Below are the code and all the weights of a small trained network. Each question names an input and a class and asks about switching units off, where a switched-off unit gives its printed mean instead of its output.

import numpy as np


def w(rows, s, z=0):
    codes = np.array(rows[::2]) - 128.0
    scale = np.full(codes.shape[1], s)
    scale[-1] = z or s
    return codes * scale


def norm(h):
    return h / np.sqrt((h * h).mean(-1, keepdims=True) + 1e-5)


def f(y):
    return y / 2 * (1 + np.tanh(0.7978845608 * (y + 0.044715 * y**3)))


def log_softmax(a):
    a = a - a.max(-1, keepdims=True)
    return a - np.log(np.exp(a).sum(-1, keepdims=True))


def net(x, mask):
    res = np.array(x, float).reshape(1, 6) / 4 @ E
    u = 0
    for l in range(2):
        y = f(norm(res) @ A[l][:, :-1].T + A[l][:, -1])
        res = res + np.where(mask[u : u + 15], y, B[l][:, -1]) @ B[l][:, :-1]
        u += 15
    return log_softmax(norm(res)[-1] @ U[:, :-1].T + U[:, -1])


A, B = {}, {}
E = w([
[154,75,30],'x0',
[144,142,132],'x1',
[137,135,128],'x2',
[136,134,130],'x3',
[129,129,128],'x4',
[178,2,188],'x5',
],0.0059)
A[0] = w([
[181,128,74,161],'L0N1',
[128,17,123,185],'L0N2',
[152,218,120,82],'L0N3',
[105,254,64,113],'L0N4',
[125,210,111,77],'L0N5',
[137,153,169,117],'L0N6',
[108,106,106,2],'L0N7',
[13,159,244,141],'L0N8',
[167,98,126,117],'L0N9',
[133,111,78,192],'L0N10',
[182,174,139,113],'L0N11',
[139,49,117,74],'L0N12',
[74,139,231,107],'L0N13',
[138,99,124,151],'L0N14',
[165,106,235,105],'L0N15',
],0.0093,0.0035)
B[0] = w([
[110,228,115,167],'L0N1',
[2,177,136,222],'L0N2',
[24,55,77,164],'L0N3',
[30,58,200,253],'L0N4',
[81,104,209,168],'L0N5',
[145,131,124,136],'L0N6',
[162,91,98,108],'L0N7',
[185,213,86,222],'L0N8',
[69,135,142,140],'L0N9',
[129,196,183,175],'L0N10',
[86,98,116,130],'L0N11',
[75,126,153,161],'L0N12',
[234,187,65,181],'L0N13',
[60,155,172,144],'L0N14',
[131,174,217,187],'L0N15',
],0.0044,0.0057)
A[1] = w([
[150,31,1,200],'L1N1',
[180,80,168,131],'L1N2',
[179,86,176,107],'L1N3',
[84,129,248,198],'L1N4',
[186,45,174,96],'L1N5',
[182,48,191,48],'L1N6',
[204,56,211,212],'L1N7',
[85,192,114,110],'L1N8',
[230,214,208,208],'L1N9',
[171,87,155,177],'L1N10',
[71,73,68,195],'L1N11',
[67,117,212,149],'L1N12',
[229,218,15,228],'L1N13',
[129,50,39,183],'L1N14',
[144,84,156,3],'L1N15',
],0.0092,0.0029)
B[1] = w([
[126,246,198,139],'L1N1',
[16,160,104,122],'L1N2',
[28,151,129,123],'L1N3',
[219,130,73,254],'L1N4',
[34,148,132,124],'L1N5',
[23,93,164,126],'L1N6',
[44,118,61,155],'L1N7',
[124,9,152,194],'L1N8',
[159,142,83,206],'L1N9',
[67,193,56,123],'L1N10',
[232,160,66,197],'L1N11',
[159,113,38,229],'L1N12',
[225,149,95,185],'L1N13',
[155,249,253,137],'L1N14',
[93,135,108,109],'L1N15',
],0.0062,0.0063)
U = w([
[136,134,109,220],'0',
[162,201,143,131],'1',
[9,114,101,115],'2',
[147,133,94,132],'3',
[143,125,111,157],'4',
[149,124,106,125],'5',
[132,74,216,54],'6',
[103,55,226,2],'7',
],0.015,0.008)

Each question gives the input, the list of numbers given to net, and the class t.
The units are the neurons (one row each of A and B). Each row of codes is followed by its name. A weight is (code - 128) times the scale printed after its matrix; where a second scale follows, it is the last column's (A, B and U).
mask holds one flag per neuron, layer by layer. A switched-off neuron (its flag False) gives its mean, the last column of its row in B, instead of its output. The means were averaged over made-up inputs and are rounded, as every weight is.
A unit's drop is (log p(t) with every unit on - log p(t) with that unit switched off) / (log p(t) with every unit on - log p(t) with every unit switched off).
The circuit of an input: a set's keep is (log p(t) with only the set's units on - log p(t) with every unit switched off) / (log p(t) with every unit on - log p(t) with every unit switched off). Starting from the 12 units with the biggest drops (on a tie, the unit counted first), units are removed one at a time, each time the one whose removal leaves the highest keep (on an exact tie, the one counted first), for as long as the keep stays at least 0.8.
circuit, biggest first: the units of the circuit, biggest drop first
unit that matters most: the unit with the biggest drop
k most important neurons: the k neurons with the biggest drops, biggest first
k most important neurons of layer l: the k neurons of layer l with the biggest drops, biggest first
drop of u: that unit's drop, to one decimal
input [5,-7,0,5,-7,-8], class 2: 3 most important neurons	L0N4, L1N4, L1N13
input [8,-7,7,-1,0,6], class 1: circuit, biggest first	L1N14, L1N1
input [7,-1,-4,1,-3,-6], class 1: circuit, biggest first	L0N2, L1N14, L1N1, L1N12
input [6,6,1,2,-5,5], class 1: circuit, biggest first	L1N1
input [6,-2,5,-3,-5,0], class 1: 2 most important neurons	L0N15, L0N4
input [6,4,-1,-4,5,1], class 1: 2 most important neurons of layer 0	L0N15, L0N4
input [8,2,6,-5,-3,1], class 1: 2 most important neurons	L1N1, L1N14
input [-8,-7,1,-7,-2,4], class 1: 2 most important neurons	L0N8, L0N15
input [6,-2,5,6,-5,-1], class 1: 2 most important neurons of layer 0	L0N15, L0N5
input [6,2,5,1,0,4], class 1: 2 most important neurons of layer 1	L1N14, L1N1
input [-6,-3,-1,6,-5,7], class 2: 2 most important neurons of layer 0	L0N1, L0N10
input [-7,-1,-8,-8,-6,5], class 3: drop of L0N8	-0.1
input [-3,4,3,-6,0,6], class 2: drop of L1N7	0.4
input [2,-6,2,-5,7,-8], class 2: unit that matters most	L1N13
input [2,-6,4,2,-1,7], class 2: drop of L1N12	-0.1
